Here is a tiny trained network, its code and every weight. The questions are about switching its units off for an input and a target symbol, where a switched-off unit gives its printed mean instead of its output.

import numpy as np


def w(rows, s, z=0):
    codes = np.array(rows[::2]) - 128.0
    scale = np.full(codes.shape[1], s)
    scale[-1] = z or s
    return codes * scale


def f(y):
    return np.maximum(y, 0)


def softmax(a):
    e = np.exp(a - a.max(-1, keepdims=True))
    return e / e.sum(-1, keepdims=True)


def log_softmax(a):
    a = a - a.max(-1, keepdims=True)
    return a - np.log(np.exp(a).sum(-1, keepdims=True))


def net(x, mask):
    ids = ['γζηθμπτφψω'.index(c) for c in x.split()]
    T = len(ids)
    res = E[ids] + P[:T]
    r = res
    for j in range(2):
        rows = slice(3 * j, 3 * j + 3)
        q, k, v = (r @ M[0][rows].T for M in (Q, K, V))
        z = softmax(np.where(np.tri(T) > 0, q @ k.T / 3**0.5, -1e9)) @ v
        o = O[0][rows]
        res = res + np.where(mask[j], z, o[:, -1]) @ o[:, :-1]
    y = f(res @ A[0][:, :-1].T + A[0][:, -1])
    res = res + np.where(mask[2:18], y, B[0][:, -1]) @ B[0][:, :-1]
    return log_softmax(res[-1] @ U[:, :-1].T + U[:, -1])


Q, K, V, O, A, B = {}, {}, {}, {}, {}, {}
E = w([
[99,245,163],'γ',
[118,117,143],'ζ',
[135,250,162],'η',
[115,84,218],'θ',
[51,120,175],'μ',
[194,108,157],'π',
[221,209,227],'τ',
[204,70,72],'φ',
[192,229,144],'ψ',
[35,118,81],'ω',
],0.017)
P = w([
[121,173,101],'0',
[170,4,161],'1',
[123,180,97],'2',
[171,3,155],'3',
[125,181,90],'4',
[168,3,152],'5',
[127,177,87],'6',
[167,1,156],'7',
],0.01)
Q[0] = w([
[106,78,139],'h0',
[50,85,184],'h0',
[107,252,124],'h0',
[118,127,127],'h1',
[218,128,176],'h1',
[91,136,119],'h1',
],0.014)
K[0] = w([
[108,92,112],'h0',
[36,2,114],'h0',
[85,227,96],'h0',
[153,124,114],'h1',
[226,144,78],'h1',
[101,105,82],'h1',
],0.01)
V[0] = w([
[137,135,155],'h0',
[112,86,105],'h0',
[173,165,135],'h0',
[109,155,249],'h1',
[191,132,114],'h1',
[87,116,146],'h1',
],0.015)
O[0] = w([
[65,78,3,169],'h0',
[57,193,223,57],'h0',
[130,135,131,199],'h0',
[93,172,245,254],'h1',
[117,90,215,190],'h1',
[77,52,125,88],'h1',
],0.0055,0.0088)
A[0] = w([
[211,116,51,224],'n0',
[180,84,182,199],'n1',
[139,192,66,96],'n2',
[48,139,85,72],'n3',
[47,129,50,58],'n4',
[51,204,70,223],'n5',
[193,193,58,39],'n6',
[76,93,51,100],'n7',
[99,167,99,202],'n8',
[172,49,161,114],'n9',
[106,5,118,140],'n10',
[120,151,115,158],'n11',
[114,164,241,131],'n12',
[82,131,47,253],'n13',
[113,177,95,139],'n14',
[96,134,186,196],'n15',
],0.015,0.0077)
B[0] = w([
[136,92,129,180],'n0',
[129,90,126,234],'n1',
[80,168,154,151],'n2',
[69,121,217,137],'n3',
[131,147,254,135],'n4',
[77,132,44,170],'n5',
[162,180,188,160],'n6',
[151,239,201,135],'n7',
[83,98,86,154],'n8',
[65,164,80,185],'n9',
[169,220,107,166],'n10',
[95,102,118,142],'n11',
[125,132,124,254],'n12',
[184,108,77,152],'n13',
[30,145,158,147],'n14',
[152,113,115,209],'n15',
],0.0099,0.017)
U = w([
[111,85,47,167],'γ',
[108,185,107,118],'ζ',
[83,151,78,40],'η',
[68,59,251,137],'θ',
[39,61,127,52],'μ',
[166,170,88,125],'π',
[145,92,129,246],'τ',
[136,202,155,177],'φ',
[192,184,211,2],'ψ',
[59,137,197,69],'ω',
],0.016,0.01)

Each question gives the input, a string of symbols that net reads in full, and the target symbol t.
The units are the heads (3 rows each of Q, K, V and O) and the neurons (one row each of A and B). Each row of codes is followed by its name. A weight is (code - 128) times the scale printed after its matrix; where a second scale follows, it is the last column's (O, A, B and U).
mask holds one flag per unit, heads first, then neurons. A switched-off unit (its flag False) gives its mean, the last column of its rows in O or B, instead of its output. The means were averaged over made-up inputs and are rounded, as every weight is.
A unit's drop is (log p(t) with every unit on - log p(t) with that unit switched off) / (log p(t) with every unit on - log p(t) with every unit switched off).
The circuit of an input: a set's keep is (log p(t) with only the set's units on - log p(t) with every unit switched off) / (log p(t) with every unit on - log p(t) with every unit switched off). Starting from the 12 units with the biggest drops (on a tie, the unit counted first), units are removed one at a time, each time the one whose removal leaves the highest keep (on an exact tie, the one counted first), for as long as the keep stays at least 0.8.
circuit, biggest first: the units of the circuit, biggest drop first
most important unit: the unit with the biggest drop
k most important neurons: the k neurons with the biggest drops, biggest first
heads that matter: for each layer, one digit per head in row order, 1 if its drop is at least 0.15 and else 0, layers parted by /
drop when u is switched off: that unit's drop, to one decimal
input τ τ θ τ τ η, target θ: circuit, biggest first : [h1; n10]
input φ η τ ψ φ γ, target τ: heads that matter : 01
input ω η ζ τ, target θ: circuit, biggest first : [h1; n1]
input τ ψ τ τ η ζ τ γ, target θ: 3 most important neurons : [n10; n9; n5]
input ψ ψ η τ, target τ: circuit, biggest first : [h0; n1]
input θ μ ω ζ τ ω φ, target π: heads that matter : 10
input τ μ ψ τ φ ψ θ η, target τ: heads that matter : 10
input ζ η τ ψ μ, target μ: circuit, biggest first : [n5; n3; n10]
input ζ θ ψ ω, target φ: most important unit : n10
input ζ ζ θ μ γ θ φ π, target γ: heads that matter : 01
input ψ τ θ τ η ζ ω, target ω: heads that matter : 01
input τ ζ θ φ τ θ μ ψ, target τ: circuit, biggest first : [h0; n0; n5]
input ψ π ψ θ θ γ ψ τ, target τ: heads that matter : 10
input π ψ τ ω, target φ: most important unit : h1
input π ψ τ η, target τ: circuit, biggest first : [h0; n10; n9]
input ζ θ ζ, target γ: 2 most important neurons : [n5; n6]
input τ γ τ γ ζ, target γ: heads that matter : 10
input θ τ μ μ τ τ, target θ: 3 most important neurons : [n10; n1; n5]
input φ η ω, target ω: 3 most important neurons : [n4; n7; n3]
input θ τ μ π η ζ γ, target η: drop when n14 is switched off : 0.1
input μ μ ψ ζ τ ψ, target τ: drop when n2 is switched off : 0.1
input θ θ θ ψ γ μ μ, target μ: drop when h0 is switched off : 0.1
input θ ω τ, target ψ: drop when n12 is switched off : 0.0
